Below is a small trained network, with its code and all its weights. Each question gives an input and a class and asks what happens when units are switched off, that is, made to give their printed mean instead of their output.

import numpy as np


def w(rows, s, z=0):
    codes = np.array(rows[::2]) - 128.0
    scale = np.full(codes.shape[1], s)
    scale[-1] = z or s
    return codes * scale


def f(y):
    return y / 2 * (1 + np.tanh(0.7978845608 * (y + 0.044715 * y**3)))


def log_softmax(a):
    a = a - a.max(-1, keepdims=True)
    return a - np.log(np.exp(a).sum(-1, keepdims=True))


def net(x, mask):
    res = np.array(x, float).reshape(1, 8) / 4 @ E
    y = f(res @ A[0][:, :-1].T + A[0][:, -1])
    res = res + np.where(mask, y, B[0][:, -1]) @ B[0][:, :-1]
    return log_softmax(res[-1] @ U[:, :-1].T + U[:, -1])


A, B = {}, {}
E = w([
[41,16,116,210,75,229,56],'x0',
[138,129,135,126,128,131,123],'x1',
[134,131,134,124,123,126,119],'x2',
[27,70,212,52,14,58,226],'x3',
[128,124,126,121,131,122,122],'x4',
[130,121,127,129,132,130,134],'x5',
[127,133,132,120,123,129,126],'x6',
[24,168,253,181,217,30,46],'x7',
],0.005)
A[0] = w([
[68,10,91,205,123,222,33,89],'neuron 0',
[250,116,24,125,106,217,162,102],'neuron 1',
[73,178,198,193,210,72,42,47],'neuron 2',
[55,173,225,175,186,64,60,63],'neuron 3',
[76,43,99,167,84,180,44,36],'neuron 4',
[70,35,107,205,86,198,61,64],'neuron 5',
[86,88,173,47,3,105,243,139],'neuron 6',
[216,208,139,63,165,56,171,119],'neuron 7',
[183,206,126,71,177,71,182,6],'neuron 8',
[209,123,44,105,62,210,185,35],'neuron 9',
[207,218,116,60,176,54,165,62],'neuron 10',
[206,204,130,59,163,50,162,13],'neuron 11',
[242,207,18,219,254,209,11,23],'neuron 12',
[69,189,197,203,206,79,43,40],'neuron 13',
],0.005,0.0012)
B[0] = w([
[61,218,214,231,90,196,201,219],'neuron 0',
[219,13,30,15,205,110,79,217],'neuron 1',
[228,42,34,20,215,158,137,209],'neuron 2',
[226,31,17,34,203,102,75,214],'neuron 3',
[140,215,200,182,136,213,237,177],'neuron 4',
[125,231,214,210,145,209,232,196],'neuron 5',
[107,77,21,126,102,13,10,228],'neuron 6',
[47,187,206,201,92,192,167,196],'neuron 7',
[83,196,212,204,109,216,214,171],'neuron 8',
[205,48,52,18,231,194,121,197],'neuron 9',
[53,195,210,207,91,197,185,191],'neuron 10',
[79,205,183,216,108,210,198,179],'neuron 11',
[25,151,28,231,18,2,13,254],'neuron 12',
[232,48,33,28,222,170,151,209],'neuron 13',
],0.0047,0.0048)
U = w([
[46,112,58,177,34,19,26,246],'0',
[250,26,88,1,230,211,172,4],'1',
[77,231,246,231,125,255,236,35],'2',
],0.0052,0.0036)

Each question gives the input, the list of numbers given to net, and the class t.
The units are the neurons (one row each of A and B). Each row of codes is followed by its name. A weight is (code - 128) times the scale printed after its matrix; where a second scale follows, it is the last column's (A, B and U).
mask holds one flag per neuron, in row order. A switched-off neuron (its flag False) gives its mean, the last column of its row in B, instead of its output. The means were averaged over made-up inputs and are rounded, as every weight is.
A unit's drop is (log p(t) with every unit on - log p(t) with that unit switched off) / (log p(t) with every unit on - log p(t) with every unit switched off).
The circuit of an input: a set's keep is (log p(t) with only the set's units on - log p(t) with every unit switched off) / (log p(t) with every unit on - log p(t) with every unit switched off). Starting from the 12 units with the biggest drops (on a tie, the unit counted first), units are removed one at a time, each time the one whose removal leaves the highest keep (on an exact tie, the one counted first), for as long as the keep stays at least 0.8.
units of the circuit, in order: the units of the circuit, biggest drop first
k most important neurons: the k neurons with the biggest drops, biggest first
drop when u is switched off: that unit's drop, to one decimal
input [3,-5,-8,-5,-4,-7,8,7], class 1: units of the circuit, in order -> [neuron 13]
input [-7,2,-5,0,7,-4,5,6], class 2: 2 most important neurons -> [neuron 10; neuron 7]
input [7,0,8,-4,-6,-4,-4,-6], class 2: 3 most important neurons -> [neuron 0; neuron 5; neuron 4]
input [-6,4,-5,4,-8,0,-2,-4], class 2: units of the circuit, in order -> [neuron 7; neuron 3]
input [-5,3,5,-3,5,2,7,-4], class 2: units of the circuit, in order -> [neuron 10; neuron 7]
input [8,-3,-5,5,8,2,-8,-7], class 2: 3 most important neurons -> [neuron 0; neuron 5; neuron 4]
input [2,3,-5,-6,6,-8,-1,7], class 1: 4 most important neurons -> [neuron 13; neuron 2; neuron 3; neuron 6]
input [7,4,8,-3,3,2,0,5], class 2: 2 most important neurons -> [neuron 0; neuron 5]
input [5,3,-4,-5,8,2,-2,6], class 1: 3 most important neurons -> [neuron 13; neuron 2; neuron 3]
input [1,7,-3,-6,5,-7,-7,-1], class 0: drop when neuron 11 is switched off -> 0.0
input [-2,7,7,1,8,-4,-1,5], class 1: drop when neuron 2 is switched off -> 0.1
input [-6,6,2,-1,-4,-1,3,4], class 2: drop when neuron 10 is switched off -> 0.2
